How the elements are linked:
Tes @ Los
Tes + Kug
Tes ^ Zon
Tad @ Sed
Tad + Ruz
Tad ^ Bis
Zov @ Nit
Zov + Fon
Zov ^ Pom
Mor @ Saf
Mor + Fev
Mor ^ Gep
Ker @ Vur
Ker + Vit
Ker ^ Fur
Vad @ Tes
Vad + Fet
Vad ^ Los
Ril @ Dat
Ril + Dak
Ril ^ Tov
Dof @ Gub
Dof + Tef
Dof ^ Maf
Zon @ Fet
Zon + Kom
Zon ^ Kug
Zep @ Rep
Zep + Fam
Zep ^ Lik
Zav @ Vol
Zav + Sur
Zav ^ Kuz
Zuk @ Biz
Zuk + Dav
Zuk ^ Seb
Maz @ Zot
Maz + Lav
Maz ^ Zez
Lus @ Daz
Lus + Tes
Lus ^ Ser
Beb @ Dez
Beb + Rep
Beb ^ Sas
Nad @ Beb
Nad + Zep
Nad ^ Dez
Dez @ Sas
Dez + Lik
Dez ^ Zep
Beg @ Dav
Beg + Ful
Beg ^ Rar
Vem @ Kaz
Vem + Puz
Vem ^ Peg
Tif @ Sor
Tif + Gep
Tif ^ Mor
Duf @ Zav
Duf + Dud
Duf ^ Vol
Lav @ Lus
Lav + Vad
Lav ^ Daz
Puz @ Lam
Puz + Fur
Puz ^ Ker
Duv @ Gom
Duv + Viz
Duv ^ Rig
Zez @ Pup
Zez + Daz
Zez ^ Lav
Nit @ Pom
Nit + Zuk
Nit ^ Piz
Dor @ Fam
Dor + Gom
Dor ^ Luv
Fev @ Nad
Fev + Sas
Fev ^ Beb
Gub @ Maf
Gub + Viv
Gub ^ Vam
Vev @ Puz
Vev + Vur
Vev ^ Lam
Saf @ Gep
Saf + Nad
Saf ^ Pof
Nol @ Tif
Nol + Saf
Nol ^ Sor
Kug @ Dig
Kug + Duf
Kug ^ Kom
Ruz @ Vem
Ruz + Vev
Ruz ^ Kaz
Sur @ Rez
Sur + Zov
Sur ^ Leg
Vit @ Nol
Vit + Mor
Vit ^ Tif
Kuz @ Dud
Kuz + Leg
Kuz ^ Sur
Nom @ Ruz
Nom + Peg
Nom ^ Vem
Rep @ Lik
Rep + Luv
Rep ^ Dor
Peg @ Vev
Peg + Ker
Peg ^ Puz
Dud @ Sur
Dud + Sos
Dud ^ Rez
Lik @ Dor
Lik + Duv
Lik ^ Fam
Tov @ Gem
Tov + Sed
Tov ^ Dak
Piz @ Fon
Piz + Seb
Piz ^ Zuk
Ser @ Vad
Ser + Zon
Ser ^ Tes
Ful @ Dof
Ful + Vam
Ful ^ Gub
Daz @ Ser
Daz + Los
Daz ^ Vad
Der @ Duf
Der + Kuz
Der ^ Zav
Leg @ Sos
Leg + Pom
Leg ^ Zov
Bis @ Nom
Bis + Kaz
Bis ^ Ruz
Fov @ Vit
Fov + Sor
Fov ^ Nol
Viv @ Ril
Viv + Gem
Viv ^ Dat
Dak @ Tad
Dak + Nom
Dak ^ Sed
Los @ Zon
Los + Dig
Los ^ Fet
Fet @ Kug
Fet + Der
Fet ^ Dig
Vol @ Kuz
Vol + Rez
Vol ^ Dud
Dig @ Kom
Dig + Zav
Dig ^ Der
Lam @ Ker
Lam + Fov
Lam ^ Vur
Fur @ Fov
Fur + Tif
Fur ^ Vit
Pof @ Fev
Pof + Dez
Pof ^ Nad
Viz @ Poz
Viz + Zot
Viz ^ Tig
Biz @ Seb
Biz + Rar
Biz ^ Beg
Tef @ Viv
Tef + Tov
Tef ^ Ril
Vam @ Tef
Vam + Dat
Vam ^ Viv
Pom @ Piz
Pom + Biz
Pom ^ Fon
Rar @ Lom
Rar + Gub
Rar ^ Ful
Gem @ Dak
Gem + Bis
Gem ^ Tad
Sed @ Bis
Sed + Vem
Sed ^ Nom
Seb @ Beg
Seb + Lom
Seb ^ Dav
Poz @ Tig
Poz + Zez
Poz ^ Maz
Las @ Viz
Las + Maz
Las ^ Poz
Maf @ Vam
Maf + Ril
Maf ^ Tef
Fam @ Luv
Fam + Rig
Fam ^ Duv
Kom @ Der
Kom + Vol
Kom ^ Duf
Rig @ Las
Rig + Tig
Rig ^ Viz
Rez @ Leg
Rez + Nit
Rez ^ Sos
Kaz @ Peg
Kaz + Lam
Kaz ^ Vev
Tig @ Maz
Tig + Pup
Tig ^ Zot
Lom @ Ful
Lom + Maf
Lom ^ Dof
Zot @ Zez
Zot + Lus
Zot ^ Pup
Pup @ Lav
Pup + Ser
Pup ^ Lus
Gom @ Rig
Gom + Poz
Gom ^ Las
Vur @ Fur
Vur + Nol
Vur ^ Fov
Sos @ Zov
Sos + Piz
Sos ^ Nit
Gep @ Pof
Gep + Beb
Gep ^ Fev
Fon @ Zuk
Fon + Beg
Fon ^ Biz
Dat @ Tov
Dat + Tad
Dat ^ Gem
Luv @ Duv
Luv + Las
Luv ^ Gom
Sas @ Zep
Sas + Dor
Sas ^ Rep
Sor @ Mor
Sor + Pof
Sor ^ Saf
Dav @ Rar
Dav + Dof
Dav ^ Lom

In the rows, zero is written as 167.

The rows follow the links: the fewer symbols apart two elements are, the more alike their rows tend to be.

Each row is also shifted at random along 6 hidden directions that mean nothing.

Some elements, each with a row of numbers:
Zav
[  80,  171,  175,  156,  182,  169,  141,  124,  109,  129,  162,  143,  189,  145,  206,  160,  194,  161,  174,  165,  201,  188,  183,  130,  158,  182,  166,  199]
Daz
[ 178,  213,  183,  215,  161,  176,  157,  190,  207,  191,  126,  149,  191,  151,  151,  151,  111,  154,  199,  187,  136,  149,  189,  158,  170,  161,  146,  188]
Dat
[ 153,  165,  188,  145,  154,  190,  199,  208,  228,  178,  167,  198,  162,  172,  145,  171,  174,  171,  156,  178,  131,  171,  175,  200,  185,  158,  178,  143]
Gom
[ 159,  152,  143,  159,  183,  146,  179,  115,   98,  152,  201,  154,  154,  187,  154,  146,  164,  190,  177,  181,  206,  149,  166,  131,  101,  184,  164,  225]
Biz
[ 144,  144,  171,  176,  150,  183,  174,  172,  185,  155,  136,  166,  186,  198,  204,  165,  203,  127,  167,  160,  156,  178,  149,  200,  150,  164,  166,  176]
Vad
[ 219,  184,  148,  166,  173,  169,  150,  133,  139,  187,  153,  145,  183,  165,  169,  138,  173,  145,  186,  195,  193,  158,  151,  203,  139,  152,  171,  153]
Vev
[ 166,  164,  209,  162,  159,  169,  219,  168,  212,  108,  184,  216,  138,  207,  150,  180,  163,  196,  142,  203,  159,  164,  146,  168,  106,  197,  161,  183]
Kuz
[ 191,  210,  226,  155,  164,  196,  155,  142,  182,   92,  124,  161,  189,  135,  187,  146,  164,  159,  169,  210,  160,  193,  173,  159,  172,  174,  172,  182]
Nom
[ 124,  154,  204,  198,  149,  169,  200,  211,  227,  142,  168,  195,  159,  206,  177,  190,  153,  178,  141,  167,  134,  168,  166,  154,  151,  189,  148,  199]
Nit
[ 143,  145,  185,  125,  170,  183,  175,  130,  121,  133,  178,  162,  193,  190,  211,  143,  231,  158,  150,  206,  207,  189,  164,  191,  113,  175,  176,  191]
Fov
[  92,  170,  192,  169,  165,  154,  197,  168,  191,  122,  194,  199,  130,  192,  141,  176,  133,  209,  139,  193,  162,  158,  142,  155,  142,  187,  166,  178]
Sed
[  76,  146,  162,  164,  163,  157,  162,  189,  177,  181,  190,  183,  156,  186,  186,  195,  185,  173,  129,  156,  175,  176,  140,  198,  190,  164,  171,  121]
Kaz
[ 148,  150,  187,  160,  173,  154,  175,  169,  162,  134,  203,  197,  149,  179,  186,  205,  188,  195,  131,  160,  188,  182,  160,  147,  157,  195,  161,  161]
Dav
[ 161,  159,  221,  120,  178,  185,  190,  125,  139,   80,  184,  194,  178,  173,  210,  175,  238,  180,  143,  201,  207,  203,  178,  151,  101,  208,  168,  197]
Fur
[ 216,  162,  176,  176,  166,  158,  177,  195,  190,  152,  181,  185,  142,  157,  152,  196,  144,  194,  158,  133,  142,  168,  181,  120,  203,  182,  164,  178]
Mor
[ 226,  144,  138,  177,  157,  151,  175,  190,  174,  197,  184,  163,  144,  192,  142,  162,  135,  179,  157,  152,  149,  147,  146,  176,  188,  150,  174,  167]
Pup
[ 183,  214,  205,  141,  191,  167,  155,  119,  126,  133,  189,  162,  179,  140,  162,  142,  155,  203,  159,  243,  215,  171,  178,  155,  128,  181,  166,  173]
Ker
[ 156,  137,  146,  154,  162,  145,  172,  144,  153,  137,  188,  184,  127,  205,  167,  178,  176,  174,  132,  161,  187,  166,   94,  203,  162,  164,  185,  129]
Dof
[ 219,  158,  199,  110,  175,  195,  201,  160,  168,  135,  183,  201,  170,  148,  170,  177,  230,  177,  169,  171,  171,  194,  209,  153,  145,  187,  178,  177]
Nol
[ 312,  175,  182,  136,  170,  161,  164,  159,  169,  127,  188,  184,  137,  153,  152,  174,  153,  201,  135,  179,  172,  178,  143,  166,  202,  166,  188,  135]
Saf
[ 195,  161,  143,  169,  164,  148,  164,  178,  169,  193,  189,  167,  142,  185,  141,  163,  135,  184,  147,  173,  167,  148,  130,  196,  190,  148,  178,  134]
Seb
[ 137,  160,  196,  160,  167,  181,  163,  160,  163,  128,  158,  175,  187,  165,  214,  185,  214,  154,  156,  163,  179,  197,  176,  160,  155,  186,  162,  176]
Gub
[ 142,  139,  161,  162,  145,  186,  193,  186,  207,  161,  140,  178,  163,  192,  170,  167,  191,  136,  171,  145,  131,  171,  151,  200,  173,  156,  178,  166]
Dak
[ 160,  126,  169,  146,  161,  168,  186,  186,  165,  167,  194,  180,  164,  195,  187,  178,  203,  176,  137,  156,  169,  179,  166,  177,  167,  171,  172,  171]
Rep
[ 150,  164,  157,  202,  173,  135,  154,  139,  132,  142,  182,  156,  151,  194,  177,  171,  136,  182,  154,  171,  195,  153,  132,  142,  134,  184,  152,  191]
Zot
[ 119,  187,  155,  172,  175,  151,  132,  131,  122,  163,  169,  137,  170,  164,  170,  141,  141,  174,  160,  199,  200,  158,  135,  180,  166,  155,  172,  157]
Lom
[ 115,  131,  163,  165,  153,  180,  191,  170,  180,  150,  150,  176,  171,  199,  190,  171,  208,  136,  171,  144,  152,  176,  158,  182,  146,  171,  170,  187]
Ril
[ 173,  168,  212,  124,  162,  184,  181,  168,  189,  111,  176,  196,  159,  166,  180,  173,  193,  185,  128,  197,  167,  195,  154,  187,  177,  174,  184,  144]

The symbols that take the first to the second take the third to the fourth, perhaps in another order. What is the fourth?
Answers are names.
A [ 138,  168,  185,  149,  182,  152,  182,  172,  159,  149,  219,  193,  139,  155,  145,  190,  152,  224,  145,  168,  177,  168,  188,  117,  170,  193,  164,  177]
B [ 246,  196,  164,  200,  177,  152,  147,  171,  169,  173,  164,  161,  159,  136,  149,  184,  123,  180,  183,  148,  161,  158,  182,  120,  191,  175,  153,  169]
C [ 238,  168,  167,  200,  158,  146,  146,  184,  178,  157,  167,  155,  152,  183,  172,  173,  116,  181,  140,  163,  157,  160,  131,  163,  206,  161,  163,  162]
D Viz

A [ 132,  208,  187,  191,  180,  167,  152,  170,  162,  182,  165,  149,  187,  139,  157,  156,  128,  183,  185,  195,  171,  157,  207,  131,  158,  175,  147,  197]
B [ 174,  236,  191,  150,  184,  195,  169,  157,  197,  190,  143,  181,  184,  102,  122,  160,  163,  163,  215,  201,  163,  165,  216,  172,  158,  165,  165,  133]
C [ 133,  156,  151,  202,  167,  140,  172,  180,  160,  189,  193,  163,  153,  202,  155,  169,  127,  188,  155,  168,  172,  142,  153,  153,  149,  173,  151,  191]
D Duv

A [ 246,  173,  222,  124,  165,  192,  173,  152,  180,   81,  157,  193,  167,  147,  195,  180,  208,  172,  141,  181,  169,  210,  166,  163,  182,  185,  184,  155]
B [ 127,  136,  193,  136,  169,  164,  171,  165,  142,  123,  204,  182,  164,  185,  209,  185,  208,  191,  116,  171,  193,  195,  160,  158,  167,  186,  173,  173]
C [ 180,  170,  173,  186,  182,  131,  130,  147,  119,  135,  202,  157,  156,  170,  197,  187,  144,  202,  127,  168,  211,  173,  142,  129,  176,  187,  156,  168]
D Luv

A [ 195,  177,  145,  205,  170,  153,  168,  174,  170,  194,  162,  156,  158,  160,  136,  167,  120,  171,  201,  142,  149,  140,  187,  125,  165,  171,  152,  200]
B [ 156,  180,  153,  189,  182,  155,  131,  163,  124,  201,  172,  130,  190,  141,  180,  161,  149,  170,  183,  157,  185,  163,  201,  127,  184,  168,  153,  193]
C [ 198,  178,  147,  183,  181,  144,  158,  151,  143,  182,  186,  164,  154,  162,  149,  174,  142,  185,  176,  162,  187,  151,  164,  145,  154,  175,  158,  165]
D Zot

A [ 201,  141,  102,  176,  169,  155,  188,  159,  136,  232,  177,  144,  158,  187,  122,  137,  151,  158,  215,  142,  159,  126,  184,  156,  134,  153,  167,  214]
B [ 187,  225,  152,  178,  167,  169,  117,  146,  182,  199,  124,  147,  177,  140,  152,  146,  138,  137,  178,  208,  180,  158,  111,  254,  199,  123,  181,   67]
C [ 194,  174,  208,  145,  163,  198,  182,  167,  178,  143,  151,  168,  198,  162,  188,  147,  196,  157,  170,  201,  162,  186,  200,  169,  144,  174,  167,  199]
D Ful

A [ 168,  194,  174,  171,  174,  167,  166,  149,  155,  172,  166,  151,  176,  163,  146,  135,  134,  178,  180,  213,  176,  150,  173,  166,  138,  163,  163,  189]
B [ 157,  170,  149,  193,  158,  171,  134,  146,  152,  152,  114,  131,  186,  160,  197,  153,  168,  121,  191,  143,  160,  174,  148,  170,  189,  153,  169,  178]
C [ 178,  185,  177,  144,  197,  177,  172,  128,  114,  170,  186,  163,  193,  132,  169,  159,  202,  178,  202,  182,  206,  172,  233,  119,  108,  194,  154,  209]
D Zov

A [ 221,  124,  140,  160,  145,  183,  178,  179,  185,  169,  133,  164,  170,  190,  188,  168,  211,  117,  178,  121,  138,  177,  148,  204,  188,  147,  184,  159]
B [ 168,  183,  208,  163,  180,  159,  144,  191,  180,  142,  195,  196,  161,  130,  196,  227,  177,  201,  124,  150,  182,  201,  183,  132,  221,  193,  159,  122]
C [ 203,  163,  177,  165,  149,  185,  216,  224,  252,  206,  166,  207,  156,  189,  127,  175,  163,  166,  167,  177,  120,  154,  173,  213,  162,  157,  168,  142]
D Sor

A [ 164,  226,  208,  205,  160,  177,  134,  139,  196,  104,  102,  154,  183,  151,  186,  156,  131,  141,  173,  207,  163,  176,  128,  184,  167,  167,  159,  152]
B [ 104,  189,  172,  153,  166,  181,  134,  142,  157,  151,  134,  148,  185,  144,  186,  149,  177,  142,  169,  185,  178,  183,  145,  203,  196,  146,  184,  129]
C [  91,  163,  180,  149,  173,  166,  125,  135,  128,  127,  164,  161,  186,  163,  237,  183,  224,  150,  133,  172,  215,  206,  133,  196,  178,  170,  174,  121]
D Gub

A [ 157,  156,  142,  187,  176,  131,  144,  154,  127,  179,  200,  156,  152,  187,  175,  176,  146,  187,  143,  163,  200,  155,  135,  163,  166,  169,  162,  156]
B [ 151,  217,  176,  184,  168,  168,  162,  163,  193,  172,  148,  160,  160,  148,  120,  142,  104,  178,  186,  208,  153,  144,  160,  174,  168,  154,  167,  158]
C [ 150,  148,  150,  155,  159,  183,  161,  158,  146,  177,  141,  139,  193,  173,  188,  138,  194,  131,  185,  160,  162,  172,  172,  186,  171,  148,  178,  189]
D Rar

A [ 202,  233,  182,  168,  176,  173,  137,  158,  183,  183,  149,  157,  177,  122,  137,  147,  124,  174,  176,  218,  173,  160,  162,  196,  192,  146,  172,  115]
B [ 161,  210,  192,  178,  181,  174,  136,  140,  155,  139,  140,  155,  190,  123,  185,  170,  165,  158,  186,  176,  183,  182,  187,  137,  171,  179,  157,  167]
C [ 189,  219,  157,  173,  181,  179,  148,  169,  181,  232,  147,  160,  188,  116,  135,  160,  156,  153,  211,  182,  169,  154,  200,  187,  176,  150,  163,  122]
D Vol

A [ 218,  121,  151,  171,  153,  159,  198,  178,  179,  158,  180,  186,  145,  217,  172,  182,  185,  163,  151,  143,  158,  163,  138,  180,  146,  173,  170,  177]
B [ 207,  154,  155,  208,  152,  144,  160,  188,  180,  168,  167,  153,  151,  204,  166,  165,  116,  173,  146,  161,  149,  149,  127,  168,  185,  159,  161,  180]
C [ 175,  166,  148,  223,  159,  134,  135,  172,  165,  167,  162,  148,  153,  192,  180,  177,  116,  167,  148,  152,  169,  152,  115,  166,  190,  161,  155,  158]
D Maz

A [ 254,  169,  171,  144,  187,  150,  160,  167,  132,  174,  221,  173,  153,  146,  156,  181,  159,  218,  144,  171,  194,  169,  190,  130,  184,  179,  169,  164]
B [ 176,  145,  112,  165,  184,  136,  166,  148,  114,  224,  215,  161,  150,  187,  145,  167,  169,  183,  170,  159,  207,  141,  157,  174,  135,  163,  166,  155]
C [ 107,  161,  192,  172,  165,  176,  143,  165,  155,  138,  151,  156,  197,  166,  229,  175,  201,  148,  149,  165,  181,  197,  168,  166,  176,  176,  161,  174]
D Dav

A [ 126,  134,  154,  160,  143,  177,  178,  184,  196,  160,  147,  172,  158,  198,  178,  166,  186,  139,  152,  148,  140,  174,  128,  216,  194,  146,  186,  145]
B [ 194,  176,  200,  164,  159,  171,  194,  185,  223,  140,  172,  210,  144,  182,  151,  189,  162,  183,  141,  187,  154,  171,  142,  192,  158,  178,  167,  131]
C [ 131,  125,  157,  184,  165,  162,  132,  175,  134,  147,  154,  148,  187,  159,  245,  207,  218,  137,  157,   85,  172,  204,  179,  123,  218,  180,  161,  184]
D Dak

